Here is a tiny trained network, its code and every weight. The questions are about switching its units off for an input and a target symbol, where a switched-off unit gives its printed mean instead of its output.

import numpy as np


def w(rows, s, z=0):
    codes = np.array(rows[::2]) - 128.0
    scale = np.full(codes.shape[1], s)
    scale[-1] = z or s
    return codes * scale


def norm(h):
    return h / np.sqrt((h * h).mean(-1, keepdims=True) + 1e-5)


def f(y):
    return np.maximum(y, 0)


def softmax(a):
    e = np.exp(a - a.max(-1, keepdims=True))
    return e / e.sum(-1, keepdims=True)


def log_softmax(a):
    a = a - a.max(-1, keepdims=True)
    return a - np.log(np.exp(a).sum(-1, keepdims=True))


def net(x, mask):
    ids = ['ΘΞΦΨΩαβγεζηλμπσ'.index(c) for c in x.split()]
    T = len(ids)
    res = E[ids] + P[:T]
    u = 0
    for l in range(2):
        r = norm(res)
        for j in range(2):
            rows = slice(4 * j, 4 * j + 4)
            q, k, v = (r @ M[l][rows].T for M in (Q, K, V))
            z = softmax(np.where(np.tri(T) > 0, q @ k.T / 4**0.5, -1e9)) @ v
            o = O[l][rows]
            res = res + np.where(mask[u + j], z, o[:, -1]) @ o[:, :-1]
        u += 2
        y = f(norm(res) @ A[l][:, :-1].T + A[l][:, -1])
        res = res + np.where(mask[u : u + 8], y, B[l][:, -1]) @ B[l][:, :-1]
        u += 8
    return log_softmax(norm(res)[-1] @ U[:, :-1].T + U[:, -1])


Q, K, V, O, A, B = {}, {}, {}, {}, {}, {}
E = w([
[152,3,203],'Θ',
[101,184,91],'Ξ',
[189,93,127],'Φ',
[172,86,125],'Ψ',
[135,105,103],'Ω',
[128,106,108],'α',
[117,139,101],'β',
[234,176,39],'γ',
[172,91,126],'ε',
[102,92,132],'ζ',
[204,106,120],'η',
[166,51,154],'λ',
[120,130,107],'μ',
[176,86,128],'π',
[130,104,100],'σ',
],0.0046)
P = w([
[201,59,118],'0',
[140,166,210],'1',
[166,52,67],'2',
[88,130,149],'3',
[104,80,53],'4',
[42,254,132],'5',
],0.0091)
Q[0] = w([
[98,149,122],'0.h0',
[247,69,121],'0.h0',
[126,93,169],'0.h0',
[208,43,142],'0.h0',
[131,3,40],'0.h1',
[69,141,153],'0.h1',
[117,192,206],'0.h1',
[172,55,32],'0.h1',
],0.0071)
K[0] = w([
[104,135,123],'0.h0',
[248,107,142],'0.h0',
[101,98,108],'0.h0',
[214,59,128],'0.h0',
[1,156,87],'0.h1',
[134,76,177],'0.h1',
[194,101,164],'0.h1',
[63,170,77],'0.h1',
],0.0087)
V[0] = w([
[72,112,202],'0.h0',
[138,177,251],'0.h0',
[172,186,148],'0.h0',
[117,93,54],'0.h0',
[125,89,3],'0.h1',
[177,215,167],'0.h1',
[170,139,33],'0.h1',
[22,150,247],'0.h1',
],0.0037)
O[0] = w([
[179,69,183,109],'0.h0',
[244,112,200,115],'0.h0',
[172,137,136,123],'0.h0',
[30,140,77,136],'0.h0',
[193,45,153,168],'0.h1',
[74,255,215,94],'0.h1',
[190,83,193,163],'0.h1',
[28,171,67,5],'0.h1',
],0.0031,0.0026)
A[0] = w([
[159,205,107,68],'0.n0',
[171,222,111,77],'0.n1',
[86,253,108,97],'0.n2',
[69,229,184,116],'0.n3',
[177,232,110,71],'0.n4',
[31,147,53,137],'0.n5',
[113,117,147,3],'0.n6',
[55,88,217,178],'0.n7',
],0.005,0.0023)
B[0] = w([
[106,183,86,168],'0.n0',
[111,189,90,188],'0.n1',
[155,190,100,217],'0.n2',
[200,129,178,249],'0.n3',
[99,212,65,195],'0.n4',
[182,170,185,212],'0.n5',
[86,143,130,128],'0.n6',
[81,254,121,253],'0.n7',
],0.0044,0.002)
Q[1] = w([
[122,127,118],'1.h0',
[166,43,29],'1.h0',
[119,229,190],'1.h0',
[77,86,140],'1.h0',
[186,114,88],'1.h1',
[75,255,172],'1.h1',
[123,86,166],'1.h1',
[79,122,187],'1.h1',
],0.0081)
K[1] = w([
[98,125,126],'1.h0',
[87,202,87],'1.h0',
[168,52,147],'1.h0',
[122,141,158],'1.h0',
[72,130,146],'1.h1',
[245,143,122],'1.h1',
[97,107,107],'1.h1',
[196,88,111],'1.h1',
],0.011)
V[1] = w([
[88,160,111],'1.h0',
[96,94,153],'1.h0',
[143,85,153],'1.h0',
[122,21,146],'1.h0',
[178,98,147],'1.h1',
[146,92,33],'1.h1',
[84,143,253],'1.h1',
[148,182,35],'1.h1',
],0.0074)
O[1] = w([
[179,120,120,10],'1.h0',
[107,85,101,103],'1.h0',
[65,116,125,208],'1.h0',
[5,54,126,240],'1.h0',
[129,199,138,251],'1.h1',
[177,189,75,176],'1.h1',
[38,50,185,52],'1.h1',
[255,93,104,108],'1.h1',
],0.0056,0.0028)
A[1] = w([
[134,155,203,123],'1.n0',
[8,138,223,107],'1.n1',
[88,116,142,179],'1.n2',
[27,172,178,208],'1.n3',
[105,115,83,124],'1.n4',
[156,106,164,131],'1.n5',
[129,127,126,114],'1.n6',
[173,173,140,253],'1.n7',
],0.014,0.0044)
B[1] = w([
[88,66,66,169],'1.n0',
[105,226,201,224],'1.n1',
[74,174,148,163],'1.n2',
[107,86,255,255],'1.n3',
[125,186,134,161],'1.n4',
[149,85,141,141],'1.n5',
[130,129,121,128],'1.n6',
[69,147,205,210],'1.n7',
],0.0095,0.0088)
U = w([
[77,125,216,242],'Θ',
[110,235,146,132],'Ξ',
[154,91,145,108],'Φ',
[139,96,131,107],'Ψ',
[133,132,100,144],'Ω',
[123,138,93,116],'α',
[132,199,81,111],'β',
[248,192,171,44],'γ',
[141,100,130,92],'ε',
[7,133,66,25],'ζ',
[170,85,168,59],'η',
[49,32,132,3],'λ',
[131,180,80,118],'μ',
[141,92,131,117],'π',
[134,134,100,112],'σ',
],0.014,0.0031)

Each question gives the input, a string of symbols that net reads in full, and the target symbol t.
The units are the heads (4 rows each of Q, K, V and O) and the neurons (one row each of A and B). Each row of codes is followed by its name. A weight is (code - 128) times the scale printed after its matrix; where a second scale follows, it is the last column's (O, A, B and U).
mask holds one flag per unit, layer by layer, with each layer's heads first. A switched-off unit (its flag False) gives its mean, the last column of its rows in O or B, instead of its output. The means were averaged over made-up inputs and are rounded, as every weight is.
A unit's drop is (log p(t) with every unit on - log p(t) with that unit switched off) / (log p(t) with every unit on - log p(t) with every unit switched off).
The circuit of an input: a set's keep is (log p(t) with only the set's units on - log p(t) with every unit switched off) / (log p(t) with every unit on - log p(t) with every unit switched off). Starting from the 12 units with the biggest drops (on a tie, the unit counted first), units are removed one at a time, each time the one whose removal leaves the highest keep (on an exact tie, the one counted first), for as long as the keep stays at least 0.8.
circuit, biggest first: the units of the circuit, biggest drop first
most important unit: the unit with the biggest drop
top k neurons: the k neurons with the biggest drops, biggest first
k most important neurons of layer l: the k neurons of layer l with the biggest drops, biggest first
which heads matter: for each layer, one digit per head in row order, 1 if its drop is at least 0.15 and else 0, layers parted by /
drop when u is switched off: that unit's drop, to one decimal
input γ μ μ ζ γ, target ζ: 2 most important neurons of layer 1 : [1.n3, 1.n1]
input μ ζ Φ, target ζ: circuit, biggest first : [1.n3, 1.n1, 0.h1]
input η λ Ξ Ξ ζ, target Ξ: circuit, biggest first : [1.n3, 1.h0]
input η ζ ζ, target ζ: most important unit : 1.n3
input β λ Ψ, target λ: which heads matter : 01 / 01
input ζ Ξ λ ζ Ψ, target ζ: which heads matter : 11 / 11
input γ λ Ω, target λ: circuit, biggest first : [1.h1, 1.n1, 1.n3]
input Φ η β γ Ξ, target γ: circuit, biggest first : [1.h0, 1.h1, 1.n1]
input γ Ψ μ ζ Ω, target ζ: top 3 neurons : [1.n3, 0.n7, 1.n1]
input ζ γ Θ, target γ: circuit, biggest first : [1.h0, 1.n3]
input μ μ γ ζ Θ, target ζ: circuit, biggest first : [1.n3, 0.h1, 1.h0, 1.n1]
input ε ζ σ, target ζ: circuit, biggest first : [1.n3, 1.n1]
input λ α π λ γ, target λ: top 2 neurons : [0.n7, 1.n1]
input β λ η, target λ: which heads matter : 01 / 11
input η Ω ε λ β, target λ: most important neuron of layer 1 : [1.n1]
input ζ ζ π γ λ, target γ: top 2 neurons : [1.n3, 1.n1]
input Ψ γ Ξ, target γ: which heads matter : 00 / 10
input γ γ γ, target γ: 3 most important neurons of layer 1 : [1.n3, 1.n7, 1.n0]
input ζ μ μ ζ ζ, target ζ: top 2 neurons : [1.n3, 0.n7]
input β γ Ω, target γ: most important unit : 1.h0
input Φ ζ π, target ζ: top 3 neurons : [1.n3, 1.n1, 1.n7]
input μ λ ζ, target λ: 3 most important neurons of layer 1 : [1.n1, 1.n3, 1.n7]
input ζ γ μ, target γ: drop when 1.n7 is switched off : 0.1
input γ β ε γ β, target γ: drop when 1.n3 is switched off : 0.1
